Below is a small trained network, with its code and all its weights. Each question gives an input and a target symbol and asks what happens when units are switched off, that is, made to give their printed mean instead of their output.

import numpy as np


def w(rows, s, z=0):
    codes = np.array(rows[::2]) - 128.0
    scale = np.full(codes.shape[1], s)
    scale[-1] = z or s
    return codes * scale


def f(y):
    return y / 2 * (1 + np.tanh(0.7978845608 * (y + 0.044715 * y**3)))


def softmax(a):
    e = np.exp(a - a.max(-1, keepdims=True))
    return e / e.sum(-1, keepdims=True)


def log_softmax(a):
    a = a - a.max(-1, keepdims=True)
    return a - np.log(np.exp(a).sum(-1, keepdims=True))


def net(x, mask):
    ids = ['αγδζηλμσφω'.index(c) for c in x.split()]
    T = len(ids)
    res = E[ids] + P[:T]
    r = res
    for j in range(3):
        rows = slice(2 * j, 2 * j + 2)
        q, k, v = (r @ M[0][rows].T for M in (Q, K, V))
        z = softmax(np.where(np.tri(T) > 0, q @ k.T / 2**0.5, -1e9)) @ v
        o = O[0][rows]
        res = res + np.where(mask[j], z, o[:, -1]) @ o[:, :-1]
    y = f(res @ A[0][:, :-1].T + A[0][:, -1])
    res = res + np.where(mask[3:27], y, B[0][:, -1]) @ B[0][:, :-1]
    return log_softmax(res[-1] @ U[:, :-1].T + U[:, -1])


Q, K, V, O, A, B = {}, {}, {}, {}, {}, {}
E = w([
[121,236,98,94,148],'α',
[41,76,186,121,192],'γ',
[197,117,225,108,79],'δ',
[177,212,124,204,190],'ζ',
[43,154,120,120,85],'η',
[132,153,93,8,166],'λ',
[161,25,43,178,90],'μ',
[211,119,96,97,209],'σ',
[163,140,211,93,60],'φ',
[188,115,194,71,68],'ω',
],0.016)
P = w([
[178,1,78,147,6],'0',
[183,29,102,134,27],'1',
[183,49,124,124,54],'2',
[181,65,135,116,76],'3',
[176,79,154,100,96],'4',
[178,99,169,99,114],'5',
[170,112,176,88,136],'6',
[167,127,195,77,155],'7',
[160,140,206,64,171],'8',
[161,158,225,58,191],'9',
[157,172,238,51,208],'10',
[155,189,245,40,226],'11',
[156,192,249,38,230],'12',
],0.0067)
Q[0] = w([
[87,99,148,157,138],'head 0',
[8,136,13,179,108],'head 0',
[230,96,239,58,39],'head 1',
[98,90,32,118,188],'head 1',
[31,148,64,149,162],'head 2',
[202,134,191,18,72],'head 2',
],0.013)
K[0] = w([
[105,71,132,155,143],'head 0',
[143,97,110,144,44],'head 0',
[126,165,140,91,248],'head 1',
[157,73,79,136,59],'head 1',
[91,94,135,137,52],'head 2',
[131,196,131,82,199],'head 2',
],0.018)
V[0] = w([
[123,74,138,158,126],'head 0',
[89,74,200,122,232],'head 0',
[165,211,175,253,103],'head 1',
[60,54,220,210,102],'head 1',
[46,147,235,41,25],'head 2',
[203,223,170,135,139],'head 2',
],0.0074)
O[0] = w([
[91,115,108,119,197,84],'head 0',
[140,69,39,160,149,133],'head 0',
[190,146,226,194,91,62],'head 1',
[138,89,103,180,72,2],'head 1',
[2,102,132,119,15,98],'head 2',
[189,110,125,149,91,222],'head 2',
],0.009,0.0052)
A[0] = w([
[80,115,189,58,77,165],'neuron 0',
[137,149,154,211,159,208],'neuron 1',
[37,181,149,126,97,108],'neuron 2',
[161,157,166,94,130,106],'neuron 3',
[148,93,101,69,175,144],'neuron 4',
[118,168,139,216,90,150],'neuron 5',
[186,87,101,95,118,226],'neuron 6',
[141,138,18,120,68,254],'neuron 7',
[142,10,106,157,121,186],'neuron 8',
[41,143,116,69,93,193],'neuron 9',
[131,200,158,118,87,104],'neuron 10',
[142,144,190,157,76,84],'neuron 11',
[168,171,161,107,125,118],'neuron 12',
[170,186,108,137,138,142],'neuron 13',
[149,109,210,159,145,151],'neuron 14',
[152,197,131,161,175,166],'neuron 15',
[177,116,162,117,132,149],'neuron 16',
[62,141,155,181,119,230],'neuron 17',
[30,116,104,116,105,107],'neuron 18',
[167,66,154,40,115,109],'neuron 19',
[170,103,155,127,49,43],'neuron 20',
[168,158,112,225,149,224],'neuron 21',
[196,80,200,160,142,161],'neuron 22',
[133,71,128,234,72,9],'neuron 23',
],0.011,0.0057)
B[0] = w([
[75,121,96,1,153,247],'neuron 0',
[132,83,186,113,61,172],'neuron 1',
[193,158,148,168,205,170],'neuron 2',
[143,143,95,158,135,222],'neuron 3',
[72,137,140,156,121,242],'neuron 4',
[52,193,117,136,126,150],'neuron 5',
[124,125,97,146,96,254],'neuron 6',
[183,159,118,116,80,186],'neuron 7',
[115,69,130,126,43,176],'neuron 8',
[143,175,209,174,117,235],'neuron 9',
[190,135,73,107,145,190],'neuron 10',
[144,111,160,107,180,180],'neuron 11',
[148,137,80,120,135,228],'neuron 12',
[128,150,139,163,107,208],'neuron 13',
[99,77,103,143,159,193],'neuron 14',
[109,146,164,164,109,217],'neuron 15',
[99,141,71,128,142,223],'neuron 16',
[123,139,145,188,199,156],'neuron 17',
[173,100,124,101,191,178],'neuron 18',
[78,172,120,170,113,255],'neuron 19',
[189,62,204,132,172,170],'neuron 20',
[104,126,175,125,74,204],'neuron 21',
[99,87,84,148,133,253],'neuron 22',
[76,183,75,207,236,139],'neuron 23',
],0.0083,0.0099)
U = w([
[126,73,77,95,19,253],'α',
[13,161,102,64,82,92],'γ',
[79,154,17,189,178,107],'δ',
[254,194,110,97,76,151],'ζ',
[88,155,225,194,53,170],'η',
[147,137,197,126,201,100],'λ',
[180,70,33,36,173,42],'μ',
[8,36,143,135,162,151],'σ',
[223,76,134,155,152,87],'φ',
[161,92,177,74,86,132],'ω',
],0.0071,0.0021)

Each question gives the input, a string of symbols that net reads in full, and the target symbol t.
The units are the heads (2 rows each of Q, K, V and O) and the neurons (one row each of A and B). Each row of codes is followed by its name. A weight is (code - 128) times the scale printed after its matrix; where a second scale follows, it is the last column's (O, A, B and U).
mask holds one flag per unit, heads first, then neurons. A switched-off unit (its flag False) gives its mean, the last column of its rows in O or B, instead of its output. The means were averaged over made-up inputs and are rounded, as every weight is.
A unit's drop is (log p(t) with every unit on - log p(t) with that unit switched off) / (log p(t) with every unit on - log p(t) with every unit switched off).
The circuit of an input: a set's keep is (log p(t) with only the set's units on - log p(t) with every unit switched off) / (log p(t) with every unit on - log p(t) with every unit switched off). Starting from the 12 units with the biggest drops (on a tie, the unit counted first), units are removed one at a time, each time the one whose removal leaves the highest keep (on an exact tie, the one counted first), for as long as the keep stays at least 0.8.
units of the circuit, in order: the units of the circuit, biggest drop first
most important unit: the unit with the biggest drop
k most important neurons: the k neurons with the biggest drops, biggest first
which heads matter: for each layer, one digit per head in row order, 1 if its drop is at least 0.15 and else 0, layers parted by /
drop of u: that unit's drop, to one decimal
input μ ζ ζ ω, target φ: which heads matter	011
input γ μ δ, target α: units of the circuit, in order	[neuron 8; head 1]
input σ ζ ω, target φ: units of the circuit, in order	[head 1; head 2; neuron 20]
input η σ ω ζ η μ, target α: units of the circuit, in order	[neuron 8]
input γ γ ζ ζ σ γ μ μ μ, target α: units of the circuit, in order	[neuron 8; head 1]
input λ δ μ λ δ, target γ: units of the circuit, in order	[head 1; neuron 0; head 2]
input σ ζ ζ δ γ μ μ δ ω, target α: units of the circuit, in order	[head 1; head 0; neuron 8]
input ζ φ γ ζ σ μ δ, target δ: which heads matter	001
input λ φ φ, target γ: which heads matter	010
input δ δ ω, target ω: which heads matter	001
input δ δ φ, target λ: 2 most important neurons	[neuron 20; neuron 2]
input γ η σ, target δ: which heads matter	001
input φ η η δ σ ω φ, target δ: which heads matter	001
input μ δ μ μ γ σ α α δ ζ δ, target φ: most important unit	head 1
input σ δ γ ω α ω, target μ: which heads matter	000
input σ λ δ γ φ, target α: drop of head 1	0.4
input ω δ φ δ η, target λ: drop of neuron 15	0.0
input δ μ γ δ σ γ λ σ γ δ, target α: drop of neuron 8	0.2
